Here is a tiny trained network, its code and every weight. The questions are about switching its units off for an input and a class, where a switched-off unit gives its printed mean instead of its output.

import numpy as np


def w(rows, s, z=0):
    codes = np.array(rows[::2]) - 128.0
    scale = np.full(codes.shape[1], s)
    scale[-1] = z or s
    return codes * scale


def f(y):
    return y / 2 * (1 + np.tanh(0.7978845608 * (y + 0.044715 * y**3)))


def log_softmax(a):
    a = a - a.max(-1, keepdims=True)
    return a - np.log(np.exp(a).sum(-1, keepdims=True))


def net(x, mask):
    res = np.array(x, float).reshape(1, 8) / 4 @ E
    y = f(res @ A[0][:, :-1].T + A[0][:, -1])
    res = res + np.where(mask, y, B[0][:, -1]) @ B[0][:, :-1]
    return log_softmax(res[-1] @ U[:, :-1].T + U[:, -1])


A, B = {}, {}
E = w([
[111,222,169,104,115,194,104,80],'x0',
[133,147,153,144,123,162,172,88],'x1',
[90,97,156,84,84,75,172,162],'x2',
[170,155,139,18,172,110,188,89],'x3',
[133,90,61,99,204,85,74,17],'x4',
[152,119,85,117,12,122,148,72],'x5',
[3,55,83,87,120,171,95,189],'x6',
[88,209,157,103,151,21,94,128],'x7',
],0.011)
A[0] = w([
[183,75,47,211,198,64,76,95,69],'n0',
[141,92,137,172,148,104,74,109,32],'n1',
[80,91,124,6,149,2,173,110,154],'n2',
[188,226,205,150,103,138,177,113,165],'n3',
[56,196,139,111,224,170,127,158,119],'n4',
[215,151,137,228,108,94,86,141,220],'n5',
[136,73,29,198,139,221,112,131,254],'n6',
[148,72,117,101,115,126,170,205,151],'n7',
[90,86,68,183,150,96,102,108,107],'n8',
[191,151,52,63,100,115,114,43,108],'n9',
[216,190,206,153,68,117,197,66,174],'n10',
[123,168,85,143,218,113,106,113,228],'n11',
[65,44,89,33,142,166,140,78,84],'n12',
],0.0072,0.0034)
B[0] = w([
[153,24,170,181,203,86,73,68,210],'n0',
[149,91,164,150,125,125,95,150,145],'n1',
[71,148,83,59,140,24,208,53,246],'n2',
[157,250,84,204,152,164,191,154,220],'n3',
[118,184,254,59,115,132,83,195,186],'n4',
[162,138,132,205,108,71,147,159,201],'n5',
[86,2,179,166,127,227,126,116,222],'n6',
[172,70,165,93,29,98,192,147,178],'n7',
[93,66,111,192,131,135,111,121,178],'n8',
[198,128,26,93,176,165,19,114,206],'n9',
[135,239,42,182,120,124,167,101,245],'n10',
[170,110,186,120,201,108,65,135,191],'n11',
[65,110,134,100,143,167,170,52,200],'n12',
],0.0067,0.012)
U = w([
[192,91,127,102,101,107,210,218,46],'0',
[100,177,212,78,206,149,121,190,254],'1',
[32,162,110,154,48,74,68,201,64],'2',
[141,56,144,194,213,98,94,124,69],'3',
[158,178,91,204,130,134,169,125,193],'4',
[65,58,125,138,75,248,143,153,197],'5',
[188,145,75,51,205,159,88,89,117],'6',
[73,107,83,56,183,58,167,91,96],'7',
],0.011,0.0027)

Each question gives the input, the list of numbers given to net, and the class t.
The units are the neurons (one row each of A and B). Each row of codes is followed by its name. A weight is (code - 128) times the scale printed after its matrix; where a second scale follows, it is the last column's (A, B and U).
mask holds one flag per neuron, in row order. A switched-off neuron (its flag False) gives its mean, the last column of its row in B, instead of its output. The means were averaged over made-up inputs and are rounded, as every weight is.
A unit's drop is (log p(t) with every unit on - log p(t) with that unit switched off) / (log p(t) with every unit on - log p(t) with every unit switched off).
The circuit of an input: a set's keep is (log p(t) with only the set's units on - log p(t) with every unit switched off) / (log p(t) with every unit on - log p(t) with every unit switched off). Starting from the 12 units with the biggest drops (on a tie, the unit counted first), units are removed one at a time, each time the one whose removal leaves the highest keep (on an exact tie, the one counted first), for as long as the keep stays at least 0.8.
circuit, biggest first: the units of the circuit, biggest drop first
unit that matters most: the unit with the biggest drop
top k neurons: the k neurons with the biggest drops, biggest first
drop when u is switched off: that unit's drop, to one decimal
input [7,-1,-4,8,-8,6,3,8], class 4: unit that matters most	n3
input [0,6,-3,4,3,-5,-8,0], class 4: top 3 neurons	[n3, n10, n5]
input [2,-5,-2,-4,6,6,-6,0], class 3: top 2 neurons	[n0, n5]
input [8,4,-7,-7,2,4,-1,-5], class 5: top 2 neurons	[n6, n2]
input [-4,2,7,6,1,1,-8,-1], class 4: top 2 neurons	[n10, n3]
input [-7,0,1,0,-8,-4,-6,2], class 4: top 3 neurons	[n3, n10, n4]
input [4,-4,6,-5,8,1,7,-1], class 5: top 3 neurons	[n6, n8, n10]
input [1,6,0,2,3,-5,1,-4], class 1: circuit, biggest first	[n4, n9, n0]
input [5,6,-5,-8,2,-4,5,4], class 1: top 2 neurons	[n4, n11]
input [5,4,1,8,-8,-5,-7,4], class 4: top 2 neurons	[n10, n3]
input [-3,0,5,-6,6,4,6,1], class 5: top 2 neurons	[n6, n8]
input [7,0,-1,-2,4,-5,-7,4], class 4: top 3 neurons	[n3, n10, n5]
input [-4,-8,5,-5,-5,-4,-1,-2], class 0: drop when n7 is switched off	0.6
input [3,6,3,5,-8,6,2,8], class 4: drop when n7 is switched off	0.0
input [0,-1,1,-2,1,-5,4,2], class 1: circuit, biggest first	[n4]
input [-1,4,-3,5,0,-4,-6,7], class 4: drop when n10 is switched off	0.5
input [6,-6,7,1,0,7,8,1], class 7: drop when n2 is switched off	0.1
